Here is a tiny trained network, its code and every weight. The questions are about switching its units off for an input and a target symbol, where a switched-off unit gives its printed mean instead of its output.

import numpy as np


def w(rows, s, z=0):
    codes = np.array(rows[::2]) - 128.0
    scale = np.full(codes.shape[1], s)
    scale[-1] = z or s
    return codes * scale


def norm(h):
    return h / np.sqrt((h * h).mean(-1, keepdims=True) + 1e-5)


def f(y):
    return np.maximum(y, 0)


def softmax(a):
    e = np.exp(a - a.max(-1, keepdims=True))
    return e / e.sum(-1, keepdims=True)


def log_softmax(a):
    a = a - a.max(-1, keepdims=True)
    return a - np.log(np.exp(a).sum(-1, keepdims=True))


def net(x, mask):
    ids = ['ΘΨδζστφ'.index(c) for c in x.split()]
    T = len(ids)
    res = E[ids] + P[:T]
    r = norm(res)
    for j in range(2):
        rows = slice(2 * j, 2 * j + 2)
        q, k, v = (r @ M[0][rows].T for M in (Q, K, V))
        z = softmax(np.where(np.tri(T) > 0, q @ k.T / 2**0.5, -1e9)) @ v
        o = O[0][rows]
        res = res + np.where(mask[j], z, o[:, -1]) @ o[:, :-1]
    y = f(norm(res) @ A[0][:, :-1].T + A[0][:, -1])
    res = res + np.where(mask[2:14], y, B[0][:, -1]) @ B[0][:, :-1]
    return log_softmax(norm(res)[-1] @ U[:, :-1].T + U[:, -1])


Q, K, V, O, A, B = {}, {}, {}, {}, {}, {}
E = w([
[147,107,105,160],'Θ',
[201,163,131,111],'Ψ',
[199,90,134,136],'δ',
[196,58,5,76],'ζ',
[115,52,134,103],'σ',
[123,126,158,62],'τ',
[99,130,87,131],'φ',
],0.019)
P = w([
[40,157,177,204],'0',
[160,6,2,70],'1',
[140,16,23,76],'2',
[131,50,46,116],'3',
[132,47,56,111],'4',
[134,40,82,116],'5',
[133,33,67,111],'6',
[129,49,75,119],'7',
[138,55,85,111],'8',
[125,50,87,111],'9',
[129,39,86,103],'10',
[123,43,98,99],'11',
[139,30,65,103],'12',
[151,32,65,97],'13',
],0.0053)
Q[0] = w([
[66,195,255,133],'h1',
[77,192,211,248],'h1',
[100,233,206,247],'h2',
[188,82,85,82],'h2',
],0.0058)
K[0] = w([
[165,104,59,160],'h1',
[188,89,15,3],'h1',
[140,73,26,27],'h2',
[63,152,126,205],'h2',
],0.0074)
V[0] = w([
[113,204,95,103],'h1',
[90,134,251,132],'h1',
[106,139,140,214],'h2',
[51,91,94,112],'h2',
],0.014)
O[0] = w([
[116,254,94,98,62],'h1',
[99,138,207,127,3],'h1',
[95,170,155,205,108],'h2',
[19,91,88,127,156],'h2',
],0.011,0.0051)
A[0] = w([
[99,52,92,101,135],'n1',
[14,89,170,141,128],'n2',
[177,139,146,113,126],'n3',
[189,206,122,115,150],'n4',
[157,144,37,197,89],'n5',
[132,61,116,177,68],'n6',
[178,161,113,92,72],'n7',
[102,226,62,44,180],'n8',
[165,158,118,139,88],'n9',
[59,154,88,154,177],'n10',
[152,101,56,131,178],'n11',
[146,115,129,2,253],'n12',
],0.0085,0.0024)
B[0] = w([
[119,190,162,173,249],'n1',
[97,169,184,139,162],'n2',
[63,111,134,118,152],'n3',
[87,132,98,173,152],'n4',
[174,229,141,254,201],'n5',
[157,190,139,119,190],'n6',
[89,99,131,124,154],'n7',
[125,226,133,62,174],'n8',
[79,120,150,144,138],'n9',
[160,145,162,149,161],'n10',
[77,188,144,165,254],'n11',
[121,183,183,92,242],'n12',
],0.006,0.0072)
U = w([
[137,133,206,212,90],'Θ',
[250,246,203,78,52],'Ψ',
[223,75,219,144,15],'δ',
[150,96,44,42,223],'ζ',
[77,2,186,104,41],'σ',
[93,153,231,24,252],'τ',
[36,203,114,115,167],'φ',
],0.0082,0.0024)

Each question gives the input, a string of symbols that net reads in full, and the target symbol t.
The units are the heads (2 rows each of Q, K, V and O) and the neurons (one row each of A and B). Each row of codes is followed by its name. A weight is (code - 128) times the scale printed after its matrix; where a second scale follows, it is the last column's (O, A, B and U).
mask holds one flag per unit, heads first, then neurons. A switched-off unit (its flag False) gives its mean, the last column of its rows in O or B, instead of its output. The means were averaged over made-up inputs and are rounded, as every weight is.
A unit's drop is (log p(t) with every unit on - log p(t) with that unit switched off) / (log p(t) with every unit on - log p(t) with every unit switched off).
The circuit of an input: a set's keep is (log p(t) with only the set's units on - log p(t) with every unit switched off) / (log p(t) with every unit on - log p(t) with every unit switched off). Starting from the 12 units with the biggest drops (on a tie, the unit counted first), units are removed one at a time, each time the one whose removal leaves the highest keep (on an exact tie, the one counted first), for as long as the keep stays at least 0.8.
circuit, biggest first: the units of the circuit, biggest drop first
which heads matter: for each layer, one digit per head in row order, 1 if its drop is at least 0.15 and else 0, layers parted by /
drop when u is switched off: that unit's drop, to one decimal
input ζ τ ζ ζ δ, target ζ: circuit, biggest first -> (h2; h1)
input ζ Ψ ζ Ψ ζ ζ σ σ, target ζ: circuit, biggest first -> (h2)
input ζ ζ ζ τ δ, target ζ: which heads matter -> 01
input φ ζ δ, target φ: which heads matter -> 11
input τ Ψ ζ σ ζ ζ Θ δ σ ζ τ φ σ, target τ: which heads matter -> 10
input Ψ σ δ δ δ ζ φ, target Ψ: which heads matter -> 01
input δ ζ ζ δ φ ζ, target δ: circuit, biggest first -> (h1; h2)
input σ σ δ, target σ: circuit, biggest first -> (h1; h2)
input φ Ψ φ ζ δ σ, target φ: circuit, biggest first -> (h1; n1)
input Θ τ Ψ ζ, target Θ: circuit, biggest first -> (h2; n5)
input φ Θ ζ Ψ φ ζ τ Θ σ ζ, target φ: circuit, biggest first -> (h2; h1)
input τ δ Ψ, target τ: circuit, biggest first -> (h1; n5)
input Θ Θ σ Θ Θ Ψ δ τ, target Θ: which heads matter -> 11
input Ψ σ ζ, target Ψ: which heads matter -> 11
input Ψ ζ δ τ ζ Θ ζ τ Θ Ψ Θ, target Ψ: circuit, biggest first -> (h2)
input φ δ σ τ σ ζ ζ Θ ζ φ Ψ, target φ: which heads matter -> 01
input φ σ φ φ ζ τ τ, target φ: which heads matter -> 11
input τ φ δ, target τ: drop when h1 is switched off -> 0.8
input δ φ τ Ψ, target δ: drop when h1 is switched off -> 0.6
input σ ζ Θ, target σ: drop when n4 is switched off -> 0.0
input φ ζ Ψ σ φ σ Ψ ζ τ τ Ψ, target φ: drop when h2 is switched off -> 0.3
input δ ζ ζ σ σ ζ Θ τ Θ ζ φ σ Ψ, target δ: circuit, biggest first -> (h1)
